Below are the code and all the weights of a small trained network. Each question names an input and a target symbol and asks about switching units off, where a switched-off unit gives its printed mean instead of its output.

import numpy as np


def w(rows, s, z=0):
    codes = np.array(rows[::2]) - 128.0
    scale = np.full(codes.shape[1], s)
    scale[-1] = z or s
    return codes * scale


def norm(h):
    return h / np.sqrt((h * h).mean(-1, keepdims=True) + 1e-5)


def softmax(a):
    e = np.exp(a - a.max(-1, keepdims=True))
    return e / e.sum(-1, keepdims=True)


def log_softmax(a):
    a = a - a.max(-1, keepdims=True)
    return a - np.log(np.exp(a).sum(-1, keepdims=True))


def net(x, mask):
    ids = ['αβζθμξπσφ'.index(c) for c in x.split()]
    T = len(ids)
    res = E[ids] + P[:T]
    u = 0
    for l in range(2):
        r = norm(res)
        for j in range(3):
            rows = slice(3 * j, 3 * j + 3)
            q, k, v = (r @ M[l][rows].T for M in (Q, K, V))
            z = softmax(np.where(np.tri(T) > 0, q @ k.T / 3**0.5, -1e9)) @ v
            o = O[l][rows]
            res = res + np.where(mask[u + j], z, o[:, -1]) @ o[:, :-1]
        u += 3
    return log_softmax(norm(res)[-1] @ U[:, :-1].T + U[:, -1])


Q, K, V, O = {}, {}, {}, {}
E = w([
[130,109,60,213],'α',
[8,78,155,163],'β',
[215,197,102,58],'ζ',
[144,145,152,150],'θ',
[150,139,117,178],'μ',
[23,87,53,118],'ξ',
[228,197,110,122],'π',
[17,145,167,90],'σ',
[187,171,253,136],'φ',
],0.016)
P = w([
[53,15,178,173],'0',
[126,44,170,166],'1',
[145,70,158,167],'2',
[158,103,147,184],'3',
[147,128,153,174],'4',
[149,149,154,165],'5',
[158,176,151,168],'6',
[162,189,146,151],'7',
[170,214,151,138],'8',
[174,235,158,97],'9',
[175,239,142,59],'10',
[205,225,105,35],'11',
[244,145,2,126],'12',
],0.0046)
Q[0] = w([
[116,113,110,199],'0.h0',
[163,78,121,176],'0.h0',
[72,130,120,89],'0.h0',
[230,59,161,64],'0.h1',
[2,149,54,113],'0.h1',
[211,80,116,194],'0.h1',
[158,131,127,107],'0.h2',
[129,181,193,164],'0.h2',
[64,132,63,123],'0.h2',
],0.0094)
K[0] = w([
[122,67,78,204],'0.h0',
[117,141,81,168],'0.h0',
[97,103,99,78],'0.h0',
[254,132,78,174],'0.h1',
[80,61,36,12],'0.h1',
[190,86,96,188],'0.h1',
[135,63,191,193],'0.h2',
[83,182,10,182],'0.h2',
[24,209,46,147],'0.h2',
],0.0083)
V[0] = w([
[182,67,99,192],'0.h0',
[157,180,237,58],'0.h0',
[195,157,158,80],'0.h0',
[76,37,140,60],'0.h1',
[127,171,161,249],'0.h1',
[152,228,159,156],'0.h1',
[73,66,142,119],'0.h2',
[173,156,70,193],'0.h2',
[72,254,148,136],'0.h2',
],0.0078)
O[0] = w([
[144,156,148,50,179],'0.h0',
[164,138,103,143,106],'0.h0',
[160,98,125,139,117],'0.h0',
[115,151,180,102,49],'0.h1',
[14,135,135,145,254],'0.h1',
[97,74,80,156,181],'0.h1',
[178,41,154,164,99],'0.h2',
[148,161,74,120,189],'0.h2',
[73,254,156,55,146],'0.h2',
],0.0067,0.0072)
Q[1] = w([
[43,210,127,169],'1.h0',
[86,151,100,150],'1.h0',
[203,96,222,139],'1.h0',
[70,157,100,11],'1.h1',
[134,30,210,83],'1.h1',
[222,3,147,137],'1.h1',
[34,161,60,161],'1.h2',
[100,12,163,94],'1.h2',
[160,135,96,201],'1.h2',
],0.011)
K[1] = w([
[112,193,132,110],'1.h0',
[79,226,183,154],'1.h0',
[119,27,142,160],'1.h0',
[75,172,125,74],'1.h1',
[135,5,140,68],'1.h1',
[91,78,95,126],'1.h1',
[116,178,118,60],'1.h2',
[157,80,129,130],'1.h2',
[119,111,112,114],'1.h2',
],0.014)
V[1] = w([
[91,100,167,182],'1.h0',
[195,88,52,155],'1.h0',
[169,146,194,95],'1.h0',
[96,165,182,101],'1.h1',
[122,210,169,132],'1.h1',
[80,116,98,139],'1.h1',
[122,105,130,6],'1.h2',
[172,171,138,190],'1.h2',
[90,144,134,73],'1.h2',
],0.015)
O[1] = w([
[202,42,41,98,160],'1.h0',
[19,11,180,152,3],'1.h0',
[211,138,190,205,37],'1.h0',
[197,122,29,185,164],'1.h1',
[152,99,92,224,236],'1.h1',
[71,117,112,61,199],'1.h1',
[162,189,233,2,69],'1.h2',
[155,130,93,239,114],'1.h2',
[136,194,148,19,194],'1.h2',
],0.0084,0.0063)
U = w([
[112,97,109,114,31],'α',
[131,100,128,98,32],'β',
[86,197,209,172,238],'ζ',
[125,110,78,143,5],'θ',
[33,121,2,110,187],'μ',
[85,131,157,7,59],'ξ',
[64,145,127,210,131],'π',
[199,243,124,58,155],'σ',
[223,95,116,235,125],'φ',
],0.0093,0.0019)

Each question gives the input, a string of symbols that net reads in full, and the target symbol t.
The units are the heads (3 rows each of Q, K, V and O). Each row of codes is followed by its name. A weight is (code - 128) times the scale printed after its matrix; where a second scale follows, it is the last column's (O and U).
mask holds one flag per head, layer by layer. A switched-off head (its flag False) gives its mean, the last column of its rows in O, instead of its output. The means were averaged over made-up inputs and are rounded, as every weight is.
A unit's drop is (log p(t) with every unit on - log p(t) with that unit switched off) / (log p(t) with every unit on - log p(t) with every unit switched off).
The circuit of an input: a set's keep is (log p(t) with only the set's units on - log p(t) with every unit switched off) / (log p(t) with every unit on - log p(t) with every unit switched off). Starting from all 6 units, units are removed one at a time, each time the one whose removal leaves the highest keep (on an exact tie, the one counted first), for as long as the keep stays at least 0.8.
units of the circuit, in order: the units of the circuit, biggest drop first
most important unit: the unit with the biggest drop
which heads matter: for each layer, one digit per head in row order, 1 if its drop is at least 0.15 and else 0, layers parted by /
input α σ β π σ ξ, target σ: most important unit	0.h1
input μ μ μ φ σ, target φ: which heads matter	001 / 110
input π ζ θ β σ μ μ μ θ α μ π, target μ: units of the circuit, in order	[0.h1; 1.h0]
input σ σ μ ζ ζ μ ζ σ, target ζ: which heads matter	001 / 100
input θ μ φ θ θ μ μ ξ ξ, target ξ: which heads matter	011 / 001
input ζ σ σ μ, target σ: which heads matter	010 / 101
input σ α σ μ μ μ π, target μ: which heads matter	111 / 100
input ξ μ ζ, target ξ: which heads matter	111 / 110
input μ φ σ, target φ: units of the circuit, in order	[1.h0; 1.h1]
input μ β ξ μ, target ξ: units of the circuit, in order	[1.h2; 0.h1]
input μ ζ ζ μ μ ζ μ μ φ θ, target φ: which heads matter	000 / 010
input σ μ ζ μ ξ μ ξ μ ξ μ, target ξ: units of the circuit, in order	[0.h1; 1.h2]
input π μ μ σ α, target σ: units of the circuit, in order	[0.h1; 1.h2]
input β μ μ φ, target μ: most important unit	0.h2
input φ ζ ξ μ θ ξ π μ μ μ ζ, target μ: units of the circuit, in order	[0.h1; 0.h0; 1.h0]
input μ σ ζ φ μ, target φ: units of the circuit, in order	[1.h1; 1.h0]
input π ξ μ β, target ξ: which heads matter	011 / 010
input μ α β μ σ ξ μ μ μ θ μ φ μ, target φ: units of the circuit, in order	[0.h2; 1.h1; 1.h0; 0.h1]
input σ σ σ α σ μ μ μ σ φ θ, target φ: which heads matter	101 / 010
input μ ζ μ π π ζ, target π: which heads matter	000 / 101
input ζ μ μ μ μ μ μ φ π, target φ: units of the circuit, in order	[1.h2]
input μ ζ ζ μ μ μ φ σ α σ φ, target φ: which heads matter	000 / 010
input μ μ π β σ θ, target σ: which heads matter	011 / 111
